Rows near named flat spaces through zero (a row that begins with a name and a colon came from that space):
melozezeg: [-29  -5   0   7 -23  15  10  -8 -21  -8 -20 -10   0 -20   4 -17 -40  16
  33 -14  23  -8 -11  24   0]
zesdoza: [  8   2   3  -5 -15  -1  -8  -6   6   2  -3   7  12   9  21   3  20 -16
   1 -11   7  -4   0   2  -7]
zesdoza: [  2  -5 -37 -14 -17  -2   2   7   2  -1   1   1  11 -21   2  20   1   4
  -7  17   4   4   8 -34  11]
semdup: [ -7  12  -1  11   9   1   1  -5 -11   1   7   6  -9 -24  11   5  11   7
   9   5   6 -22  18   6   1]
[ 19  16   5  11 -12  -3  13   3 -14  -2  13   8  39  22  19  33   1   5
  21 -10  13  21 -20   1  21]
zesdoza
zitivebo: [  4  16   8   0  -9 -15 -25   2   9  18   0 -15 -14   7  -4 -13  -4  -1
   3  10 -13  11  -3   7  -6]
fogorlol: [  7  -5  -8  -2  15 -15 -20   0  -8   0   4  -8   6 -22   8   7   2 -12
   9   2  19 -11 -13  12   0]
[  3  -6   6  -8 -19  -3  -7  -4   3  -9  -4  -7  12  30  -7   2  -7 -10
   7  -6 -11  18  -1 -17  -1]
semdup
semdup: [  0   0   1   3   4   1   0   0  -1 -11   0   9  -1 -14   1   0  -1   4
   5  -1  -6 -14  -1   1   1]
[-12  -8  -4 -12  -7   3  10   3  15  -3 -12  10   2  20 -11  11   4  21
   2  19  12   2   4  -6  -1]
fogorlol
bopbezom: [  2  -1  -2  -8   6  -4   5  15 -15   1  10 -17  -7  -1   3  -2   0   0
  14  -3  -3   0   3  -1   2]
pabebeve: [ 13  -9   7   5  10   0   0 -10  -6  -2   3  -2   1   2  -7  -2  -7  17
   0 -11 -11   2  -2 -18   7]
fogorlol: [ -8  -9   1  -6  -1   6  15  -6  16   5  -3  -2   5  17   0   9   4   8
  -8  16   2  -3 -13 -16   0]
[  8 -15 -20  20 -12 -10 -11  -7  14  -7  -1   5   0  -4  -1  -5  -8   3
 -15 -11   3  -7  -3 -11 -10]
zitivebo
lopozfura: [ -4 -13  13  10 -20  -8  -8  -9   2   0  -1   4  27 -10   3  12   8   1
   1  28  10 -13  11  -1  -2]
zufegvifu: [  3  -5   4   7   4   2   4   2   2  -1  -8  -4  13 -10 -11  -2   1   3
  -2  15  -3  -5  11   2 -11]
selkedi: [  1  -7   3  -3   8   6  12  -9  21  -5  -9  -7  11  -6  11  -2  -5  -3
   1  -4   0  -1  -4  -8 -13]
[ 11  25 -19  14 -27  28   1 -17  -2  -2  33  18  21  -4  15  25   6  -9
   9  10  35  -6 -10  -5  -5]
zesdoza
lopozfura: [ -7   8 -10  -9  11  -6  -4  -2   0 -12   0  13 -29   4   1   7  -7   6
  -1   7  -9   2   5   4   3]
[ -2 -12   7  -9   4 -22   4  17   3  21   3 -12  -8  -1 -17  -2  -2  -3
 -28  -5  28  11 -11  14  18]
semdup
[ -2  11  -6  -5  11   4  16   7 -33 -22  18 -32  15   2   0   0  15 -15
  29   4  -8   3   6   4  21]
bopbezom
[ 19  -3   0  -6  22   7  15  -4   7  14  10  -7  13  -7 -16 -14   4   1
   5 -12   5   2  10   6  26]
lopozfura
[  8 -20   7 -17  -6 -26   4  36   8  16   3  -3   3  23 -20  -8  -8  -7
 -37  -7  31  22 -23  10  15]
semdup
[ 15   3  -3  -9  -1 -10   0  10  15   2   8  13 -14   2  16  -1   0 -12
 -13 -17  -8   0  -7   3   3]
zufegvifu
[  2   5  -1 -12 -14   4 -11   3  12   5  -8   6 -21 -19   6   9  -7   8
  -1  -1   2  10  -4  -9  -1]
bopbezom
zufegvifu: [ 26  -9 -10 -10   9   6  -6  -5 -17   3 -13  -9  12 -15   1 -16  -5 -17
 -10  11   0   0  16 -10  -7]
[  4  19   9 -18  13  13  10   4 -18   6  -1  -5  -4  -2   3   6   4   0
  22   9  -5  -1   3  13   5]
zitivebo
[ 18   1   0  18  24  13  -8   8  -6 -10  -1  12 -14  -4  30  -5   1  -2
  20  -3 -12 -14  14 -24 -14]
selkedi
[  5  -9   0   0  -9  -2 -22 -16  33   8 -17  36 -18 -13  -2   4 -15  19
 -18  -6  11  -3  -9   0 -11]
bopbezom
zitivebo: [ 11  15  -3 -11   1 -10 -19   8  -1  20  -9   0 -15   7  12 -15   0  -1
   4  14  -2   0  -4   9 -14]
[-10 -19  -2  -6   3   7   2   9  -8  -5   0   6   6  40  10   0  -9  -8
   7 -23  -1  -5   1 -11   4]
fogorlol
[  0   4   5  -5   7  -4  14   9   8  -4   2  16 -16  13 -12   4  -4   7
   1 -14 -17  11  -6  -4  -1]
zufegvifu
[ 16  21  11 -18  30   7  28  19 -17  26  -6  -9  -5 -20  -3   8   5 -11
  20  20  -3  18   9  12  18]
zitivebo
selkedi: [ -9  19  13 -11   0   3  12  -8  22   2  -2 -10  15   2  -4  -1   9  -4
   2 -16   5  -7   2   1   1]
[-23  -4 -21  -1  -1 -11   6 -12  16  17 -28   7 -17  12  14   8  23 -15
  -1   3  -9   1  -9 -10   2]
pabebeve
[-11  -8  17   9  -7   4   3  -2 -14  -2 -11   0  -4 -19   0 -17 -20   3
  11  -7  15  -5  -3   5   4]
melozezeg
melozezeg: [  6   1  -7 -21  -7  15 -17  -2   1   2   2   9   5   4   9  15   0   2
 -15  -6  -8   0   6   2 -14]
[  4  -8  -1 -12   8 -26   9  33   5  21   3  -3 -19  -3 -15 -14  -1  -6
 -36  -6  43  -5 -16  19  15]
semdup
[ 10   7  -7   8 -17  -2   5 -26  -8   4   6   2   4   3   6  -6   3  11
  18   2  -5  -9 -16  -2 -13]
zesdoza
[  5   9 -13   1 -15   1  -4 -15  11   0   7   2  14  -6  13   9  10  -1
  -5   4  -6  -7  -2   9   1]
zesdoza
[  6   3  -1  20  15 -23  13  -2  11  10  11   9 -10   5  -5  -4  22   2
  -8  11  -4  -8  -4  -7   9]
melozezeg
[ 19 -16  -2   6 -15 -13 -28  26 -45  16   7  16 -38  10  -2  16  -8  -3
  -2  38 -28  -2  -8  23   6]
selkedi
[  0  -1  -2  -4   5  -6 -10  -6   4 -16  -6   3   3  -6 -12   0  11   1
   4  14  -2  -4  16  10  -1]
lopozfura
[-4  3  0 -4  6  5  5 -7  2 -4  9 -6  1 -3  8 -4 10 -1 -2 -8 -9 -3 -5  7
 -4]
lopozfura
[ -2   5  -1   1  17  -4  17  18 -35 -11   9 -33  30  15   4 -10  18 -14
  29   3 -14   4  -1   0   9]
bopbezom
[  4   6   0   5  19   8  -1   3   0  -8 -11   0  -7  -3  12  -3   2  -5
  -2  -4   2  -2   4  -6  -2]
selkedi
[  3  10  -9   8   2  -1  18   1  -3   7  -4  -9   1   4   4  -6 -10 -20
  -6  10  -4  13  11   4  -9]
zufegvifu
[ -3   7   4  11  15   7   3  12  -5  -2 -12  -9 -18  -6 -30 -13 -10   2
   2  21  -1  15   9  14   8]
zesdoza
[  4  -7 -15   0   5  -1   3   6   2  12  -1  -6   0  -8 -15   6  -8   2
   3   9   3  23  -2   1   7]
zesdoza
[  0   2  -6   6  10   0  11  10 -12   6   7   4  -4 -25   5  -3   3   2
  -7  -2   8 -13  -4  10   6]
semdup
